Below is a small trained network, with its code and all its weights. Each question gives an input and a class and asks what happens when units are switched off, that is, made to give their printed mean instead of their output.

import numpy as np


def w(rows, s, z=0):
    codes = np.array(rows[::2]) - 128.0
    scale = np.full(codes.shape[1], s)
    scale[-1] = z or s
    return codes * scale


def f(y):
    return y / 2 * (1 + np.tanh(0.7978845608 * (y + 0.044715 * y**3)))


def log_softmax(a):
    a = a - a.max(-1, keepdims=True)
    return a - np.log(np.exp(a).sum(-1, keepdims=True))


def net(x, mask):
    res = np.array(x, float).reshape(1, 3) / 4 @ E
    y = f(res @ A[0][:, :-1].T + A[0][:, -1])
    res = res + np.where(mask, y, B[0][:, -1]) @ B[0][:, :-1]
    return log_softmax(res[-1] @ U[:, :-1].T + U[:, -1])


A, B = {}, {}
E = w([
[104,74,110,80,132,114,125,197,164,127,193,102],'x0',
[126,195,49,206,82,246,154,214,103,132,55,94],'x1',
[121,116,152,156,152,173,123,157,129,145,174,216],'x2',
],0.011)
A[0] = w([
[124,123,115,109,132,63,124,64,139,125,115,43,135],'n0',
[126,113,154,104,132,68,122,58,134,128,165,179,113],'n1',
[123,106,129,102,131,77,129,180,136,133,185,106,41],'n2',
[130,120,136,119,132,104,129,105,128,129,140,123,3],'n3',
[132,147,141,150,130,112,131,26,117,130,85,182,3],'n4',
[124,117,139,135,141,133,124,124,134,130,172,251,59],'n5',
],0.022,0.0056)
B[0] = w([
[154,141,204,129,77,96,169,147,72,135,120,108,232],'n0',
[125,143,87,183,166,188,135,125,116,135,101,204,253],'n1',
[130,79,116,109,136,184,118,141,160,119,195,97,189],'n2',
[57,225,7,80,95,22,33,144,230,117,11,13,154],'n3',
[122,64,112,86,129,172,118,168,174,118,214,76,204],'n4',
[153,152,194,106,53,65,166,146,80,127,98,52,204],'n5',
],0.018,0.023)
U = w([
[95,216,20,226,116,202,145,193,138,139,5,140,100],'0',
[155,171,211,99,75,75,168,130,65,134,87,85,93],'1',
[105,66,102,35,152,167,94,140,202,98,255,83,111],'2',
[170,106,218,154,178,123,174,51,59,138,167,233,254],'3',
[77,148,139,84,204,55,57,47,150,144,117,131,103],'4',
[92,141,155,74,177,56,17,53,182,125,103,168,102],'5',
[111,154,103,66,174,19,114,38,155,100,146,201,100],'6',
],0.0074,0.02)

Each question gives the input, the list of numbers given to net, and the class t.
The units are the neurons (one row each of A and B). Each row of codes is followed by its name. A weight is (code - 128) times the scale printed after its matrix; where a second scale follows, it is the last column's (A, B and U).
mask holds one flag per neuron, in row order. A switched-off neuron (its flag False) gives its mean, the last column of its row in B, instead of its output. The means were averaged over made-up inputs and are rounded, as every weight is.
A unit's drop is (log p(t) with every unit on - log p(t) with that unit switched off) / (log p(t) with every unit on - log p(t) with every unit switched off).
The circuit of an input: a set's keep is (log p(t) with only the set's units on - log p(t) with every unit switched off) / (log p(t) with every unit on - log p(t) with every unit switched off). Starting from all 6 units, units are removed one at a time, each time the one whose removal leaves the highest keep (on an exact tie, the one counted first), for as long as the keep stays at least 0.8.
circuit, biggest first: the units of the circuit, biggest drop first
unit that matters most: the unit with the biggest drop
top k neurons: the k neurons with the biggest drops, biggest first
drop of u: that unit's drop, to one decimal
input [2,-3,-2], class 3: top 3 neurons => n4; n5; n0
input [3,1,8], class 1: circuit, biggest first => n5
input [-6,1,-4], class 2: top 3 neurons => n4; n5; n1
input [-1,1,-3], class 3: top 2 neurons => n5; n3
input [-3,1,1], class 3: top 2 neurons => n3; n2
input [-8,7,-3], class 2: top 2 neurons => n1; n4
input [-1,0,2], class 3: top 3 neurons => n3; n0; n4
input [-3,-4,3], class 0: top 3 neurons => n1; n0; n2
input [5,4,-2], class 2: circuit, biggest first => n1; n0
input [2,2,3], class 3: top 2 neurons => n4; n3
input [-2,-1,-2], class 3: top 3 neurons => n5; n3; n2
input [8,5,-5], class 2: top 2 neurons => n1; n5
input [7,-1,8], class 1: top 2 neurons => n5; n4
input [3,-2,1], class 3: unit that matters most => n4
input [-3,-6,-6], class 0: top 3 neurons => n1; n3; n5
input [-5,3,4], class 2: circuit, biggest first => n0; n1
input [-7,-7,-3], class 0: drop of n2 => 0.3
input [-2,-4,6], class 1: drop of n1 => 0.0
input [-7,-7,1], class 0: drop of n3 => 0.4
input [3,5,-7], class 1: circuit, biggest first => n1
